Rows with their objects:
[-44  47 -25  87  43  48 -42] | 34
[ 47 -69  45 -59   7 -43  62] | 116
[-30  14   1  93  80  42 -11] | 72
[ 47 -54  30 -81 -29 -47  48] | 127
[-32  16  -1  94  78  43 -14] | 70
[ 32 -16   0 -93 -78 -43  14] | 169
[ 46 -54  31 -81 -29 -47  48] | 127
[-45  46 -25  86  43  48 -42] | 34
[ 35 -26   8 -93 -71 -44  22] | 157
[-41  39 -18  91  55  47 -34] | 48
[-37  28  -9  93  67  45 -25] | 60
[ 43 -74  53 -33  37 -33  66] | 110
[-34  20  -4  94  75  43 -18] | 67
[ 43 -74  52 -34  37 -33  67] | 110
[ 44 -74  51 -39  31 -35  67] | 111
[-39  35 -15  92  59  46 -31] | 52
[-42  41 -20  90  51  46 -36] | 44
[ 31 -70  53   3  71 -17  62] | 104
[ 38 -29  10 -93 -66 -45  27] | 152
[-46  53 -30  83  32  48 -47] | 23
[-25   4   8  90  87  38  -4] | 78
[-45  48 -26  85  41  48 -42] | 32
[ 35 -22   5 -93 -73 -44  19] | 161
[-44  48 -25  87  40  48 -43] | 32
[-40  34 -14  92  60  46 -30] | 53
[-31  16   0  93  79  42 -14] | 71
[-38  32 -12  92  63  46 -28] | 56
[-19  -8  17  85  95  33   8] | 84
[-24   0  11  90  90  37   0] | 80
[-41  37 -17  90  55  47 -33] | 49
[ 33 -19   3 -94 -76 -43  17] | 165
[-41  39 -18  91  55  47 -34] | 47
[-29  12   2  93  82  41 -11] | 73
[ 40 -35  14 -92 -59 -46  32] | 145
[ 43 -45  23 -88 -45 -48  40] | 135
[-14 -16  23  81  98  29  15] | 87
[ 48 -65  41 -67  -6 -44  58] | 119
[-24   3   9  90  88  38  -2] | 79
[-46  52 -29  83  34  47 -46] | 24
[ -1 -35  35  65 100  18  32] | 93
[-38  30 -12  92  64  46 -27] | 57
[-29  13   2  92  81  41 -11] | 73
[ 48 -64  39 -69  -9 -45  57] | 120
[ 34 -21   4 -94 -74 -44  18] | 163
[ -1 -35  34  66 100  18  32] | 93
[ 35 -25   7 -94 -72 -44  21] | 158
[  2 -39  37  61 100  16  35] | 94
[ 38 -30  10 -93 -65 -46  28] | 151
[-44  45 -22  87  46  48 -39] | 38
[ 47 -57  33 -78 -25 -46  51] | 125
[-37  30 -11  93  66  45 -26] | 59
[-22  -2  12  89  91  36   2] | 81
[-44  44 -21  88  47  48 -39] | 39
[  4 -42  40  57 100  13  39] | 95
[-41  37 -16  91  57  47 -32] | 50
[-33  20  -2  93  76  43 -17] | 68
[ 46 -60  35 -76 -19 -46  53] | 123
[ 30 -12  -2 -92 -82 -41  10] | 175
[ 30 -13  -2 -93 -81 -41  11] | 174
[ 34 -19   4 -93 -75 -43  18] | 164
[-46  52 -29  83  34  47 -47] | 24
[-33  17  -2  94  77  43 -15] | 69
[ 13 -53  46  42  94   4  48] | 98
[ 41 -39  18 -90 -54 -47  35] | 141

Each walk starts at a row, and each symbol moves it to the next object.
Answer with the object's row; about right is enough.
[ 45 -47  25 -87 -43 -47  42] [133]
ro	[ 41 -40  18 -90 -54 -48  35]
po	[ 42 -41  19 -90 -52 -48  35]
po	[ 43 -42  21 -90 -49 -47  38]
po	[ 44 -43  21 -89 -48 -47  39]
na	[ 46 -53  30 -82 -32 -47  47]
po	[ 46 -55  31 -82 -30 -47  49]
ro	[ 43 -46  24 -87 -44 -48  41]
po	[ 44 -47  26 -86 -42 -48  42]
na	[ 47 -58  35 -77 -23 -47  52]
gi	[ 46 -57  34 -79 -25 -47  51]
po	[ 48 -59  35 -77 -22 -46  52]
po	[ 48 -59  35 -75 -19 -46  53]
ro	[ 45 -51  28 -84 -36 -49  45]
na	[ 47 -62  38 -71 -12 -46  56]
po	[ 47 -64  39 -70 -10 -45  57]
gi	[ 47 -62  38 -71 -13 -46  56]
po	[ 48 -64  39 -69  -9 -45  56]
gi	[ 48 -62  38 -71 -13 -46  57]
ro	[ 46 -54  29 -81 -32 -48  47]
ro	[ 43 -46  23 -88 -46 -48  40]
gi	[ 44 -44  22 -89 -47 -47  39]
gi	[ 43 -43  21 -89 -49 -47  39]
gi	[ 43 -42  20 -89 -50 -48  37]
ro	[ 40 -34  14 -91 -59 -46  30]
gi	[ 40 -34  14 -92 -60 -47  30]
gi	[ 40 -33  14 -92 -61 -47  29]
po	[ 40 -34  14 -93 -60 -48  31]
po	[ 40 -35  15 -91 -58 -47  31]
na	[ 43 -44  22 -89 -47 -48  39]
gi	[ 42 -43  22 -88 -49 -48  38]
ro	[ 41 -36  16 -92 -58 -46  32]
na	[ 43 -45  23 -88 -45 -48  40]
po	[ 44 -46  24 -88 -44 -48  40]
na	[ 47 -57  33 -79 -24 -47  51]
ro	[ 45 -48  26 -86 -40 -48  43]
po	[ 45 -49  27 -85 -39 -47  44]
po	[ 44 -50  27 -83 -36 -48  45]
gi	[ 45 -50  27 -86 -39 -47  45]
na	[ 47 -61  37 -74 -15 -46  54]
na	[ 46 -72  49 -48  21 -39  65]
ro	[ 47 -64  39 -70  -9 -45  56]
na	[ 44 -74  52 -38  31 -35  66]
na	[ 26 -66  52  17  80  -9  60]
po	[ 22 -63  51  24  85  -7  57]
na	[ -5 -31  32  70 100  20  29]
ro	[ 16 -57  48  37  91   0  51]
ro	[ 36 -72  54  -9  62 -23  67]
gi	[ 38 -74  53 -16  55 -26  67]
na	[ 13 -53  46  42  94   4  48]
gi	[ 16 -57  48  36  92   1  51]
ro	[ 36 -73  54 -10  60 -23  65]
ro	[ 45 -72  49 -48  21 -39  64]
gi	[ 46 -71  47 -52  17 -39  64]
gi	[ 46 -70  46 -55  11 -41  63]
po	[ 47 -72  47 -52  15 -40  63]
ro	[ 47 -62  38 -71 -12 -46  55]
gi	[ 47 -61  37 -73 -16 -46  55]
ro	[ 46 -52  29 -83 -34 -47  47]
ro	[ 43 -44  22 -88 -48 -48  40]
gi	[ 42 -43  21 -88 -49 -48  38]
na	[ 46 -53  31 -82 -32 -48  47]
ro	[ 44 -45  23 -87 -45 -47  40]
na	[ 46 -55  32 -80 -27 -48  50]
po	[ 47 -56  33 -79 -25 -47  51]
po	[ 47 -58  34 -78 -22 -47  52]
po	[ 47 -60  36 -76 -18 -46  53]
po	[ 47 -61  37 -74 -15 -46  54]
na	[ 45 -72  48 -48  22 -39  65]
gi	[ 46 -72  48 -52  17 -39  64]
ro	[ 47 -62  39 -72 -12 -46  57]
gi	[ 47 -61  36 -74 -16 -46  55]
gi	[ 47 -60  35 -75 -19 -46  54]
na	[ 46 -71  47 -52  16 -40  64]
na	[ 34 -71  54  -3  66 -19  65]
na	[  7 -46  41  53  98   9  42]
ro	[ 28 -68  53  11  76 -14  62]
gi	[ 32 -71  54   4  70 -15  63]
na	[  4 -42  38  58 100  13  39]
na	[-16 -13  20  82  97  31  12]
ro	[ -1 -35  35  65 100  18  32]
ro	[ 19 -60  50  30  89  -2  54]
na	[ -6 -28  31  72 100  22  25]
gi	[ -5 -31  33  69 101  21  29]
ro	[ 16 -55  48  36  92   1  51]
gi	[ 19 -60  50  30  88  -3  54]
ro	[ 37 -73  54 -16  54 -26  68]
po	[ 35 -73  54 -10  60 -23  66]
gi	[ 38 -74  53 -16  55 -26  66]
ro	[ 46 -71  48 -52  17 -40  64]
po	[ 46 -72  48 -48  22 -38  64]
na	[ 31 -70  53   3  71 -16  63]
po	[ 27 -68  53  11  76 -13  61]
gi	[ 32 -70  53   3  72 -16  63]
na	[  4 -43  39  58  99  12  38]
po	[  2 -38  37  62 100  16  35]
ro	[ 22 -62  51  24  85  -7  57]
gi	[ 26 -66  52  17  80  -9  60]
ro	[ 42 -75  53 -28  43 -30  67]
po	[ 41 -74  54 -22  48 -29  66]
gi	[ 41 -74  52 -28  43 -30  66]
gi	[ 43 -74  52 -34  37 -33  67]
ro	[ 47 -67  43 -62   2 -44  60]
gi	[ 47 -67  41 -65  -2 -44  59]
na	[ 41 -74  53 -29  42 -31  67]
po	[ 40 -74  53 -22  49 -28  67]
po	[ 38 -74  53 -16  55 -25  65]
gi	[ 40 -74  53 -23  48 -28  67]
na	[ 16 -56  48  37  92   0  51]
na	[ -8 -25  28  74  99  24  23]
po	[ -9 -22  26  77 100  25  20]
po	[-12 -19  24  79  98  27  18]
ro	[  4 -43  40  58  99  13  39]
po	[  2 -39  37  62 100  15  35]
na	[-16 -11  18  85  95  32  10]
na	[-28   8   5  91  85  40  -6]
ro	[-21  -6  16  87  92  34   5]
na	[-29  11   3  92  83  40 -10]
po	[-30  12   1  92  82  42 -11]
ro	[-24   0  11  89  90  36   0]
na	[-31  16   0  92  79  42 -12]
po	[-32  17   0  93  78  42 -14]
ro	[-27   6   7  91  86  40  -5]
ro	[-18  -9  17  86  94  32   8]
gi	[-16 -11  19  84  96  32  11]
gi	[-16 -13  20  83  97  31  13]
po	[-18 -11  19  84  95  31  10]
gi	[-16 -13  21  82  97  31  13]
ro	[ -1 -35  35  65 100  18  32]
ro	[ 20 -59  50  31  88  -3  54]
gi	[ 23 -63  50  24  85  -7  58]
po	[ 19 -60  49  30  89  -2  54]
na	[ -6 -28  31  72 100  22  26]
ro	[ 13 -53  45  43  94   4  48]
ro	[ 33 -72  54  -2  66 -20  65]
ro	[ 45 -74  50 -44  27 -37  66]
gi	[ 46 -72  48 -47  21 -38  64]
gi	[ 46 -72  47 -52  16 -40  64]
na	[ 34 -71  54  -3  65 -19  64]
ro	[ 46 -73  50 -44  27 -36  66]
po	[ 44 -74  51 -39  32 -35  66]
gi	[ 45 -74  49 -44  26 -36  66]
na	[ 28 -67  52  11  77 -13  61]
ro	[ 42 -74  51 -34  37 -33  66]
na	[ 22 -63  51  25  85  -6  57]
po	[ 20 -60  50  31  88  -4  54]
gi	[ 22 -62  51  24  84  -6  57]
ro	[ 41 -74  53 -22  48 -29  67]
na	[ 16 -57  47  37  91   1  51]
gi	[ 19 -59  49  30  89  -2  54]
gi	[ 23 -63  51  25  85  -7  57]
po	[ 19 -59  49  30  88  -2  54]
gi	[ 23 -63  51  24  85  -6  57]
gi	[ 26 -66  52  17  81 -10  60]
na	[ -2 -35  35  65 100  18  32]
po	[ -3 -31  33  69 100  20  28]
na	[-19  -5  15  87  94  35   6]
na	[-29  11   3  93  83  41  -8]
po	[-30  12   3  93  81  41 -11]
ro	[-24   1  11  89  90  36   0]
gi	[-22  -2  12  88  92  36   3]
ro	[-13 -19  24  80  98  27  17]
gi	[-10 -22  26  76  99  26  20]
ro	[  8 -46  41  52  98  10  42]
na	[-14 -16  22  81  98  29  15]
po	[-16 -14  20  83  96  31  12]
na	[-27   7   8  91  86  39  -5]
ro	[-19  -8  17  86  95  33   8]
ro	[ -6 -28  30  72 100  23  26]
po	[ -8 -24  28  75  99  24  23]
gi	[ -6 -28  31  72 100  22  26]
ro	[ 14 -53  45  42  93   3  48]
na	[-10 -21  26  77  99  26  20]
gi	[ -8 -25  29  76 100  25  23]
na	[-22  -1  13  89  91  36   2]
na	[-31  15   2  93  81  41 -11]
gi	[-30  12   2  92  82  41 -11]
na	[-35  24  -6  94  71  45 -21]
ro	[-31  16   0  92  79  42 -14]
na	[-36  26  -8  93  70  45 -23]
ro	[-33  19  -2  93  77  43 -15]
ro	[-27   8   6  91  85  40  -6]
ro	[-19  -6  16  86  94  34   6]
po	[-21  -3  14  87  93  36   4]
na	[-30  13   2  92  82  41 -10]
na	[-35  24  -7  93  71  44 -21]
na	[-39  33 -13  92  62  45 -28]
na	[-41  40 -18  91  53  47 -34]
ro	[-40  35 -15  92  60  46 -30]
po	[-40  35 -16  92  59  47 -30]
po	[-40  36 -16  92  58  47 -31]
gi	[-40  35 -15  92  59  47 -30]
gi	[-40  34 -15  92  60  46 -30]
po	[-41  35 -14  91  58  47 -31]
na	[-43  42 -20  89  50  48 -37]
na	[-44  48 -25  87  42  47 -42]
na	[-46  52 -29  83  34  48 -46]
po	[-45  52 -29  83  34  48 -47]
ro	[-45  48 -27  86  40  47 -43]
po	[-45  49 -26  85  39  48 -44]
po	[-45  50 -27  86  38  48 -44]
ro	[-43  46 -24  87  44  48 -41]
na	[-45  51 -27  84  36  48 -46]
po	[-44  53 -29  83  35  48 -46]
ro	[-44  48 -26  86  42  47 -43]
gi	[-44  47 -24  87  42  48 -42]
ro	[-42  43 -21  89  49  48 -38]
ro	[-40  38 -17  91  56  47 -34]
ro	[-39  33 -12  92  63  46 -29]
na	[-42  39 -19  90  53  47 -35]
po	[-42  39 -19  90  53  47 -36]
po	[-42  41 -20  90  51  47 -35]
gi	[-42  40 -19  90  53  47 -36]
ro	[-40  36 -15  92  59  47 -31]
na	[-41  42 -20  89  51  47 -36]
ro	[-40  36 -16  92  57  47 -32]
na	[-43  43 -21  89  50  48 -37]

The objects form a chain of 163.
The object runs from 21 to 183 and stops there.
What the symbols do: gi is +1; po is -1; ro is +7; na is -9.
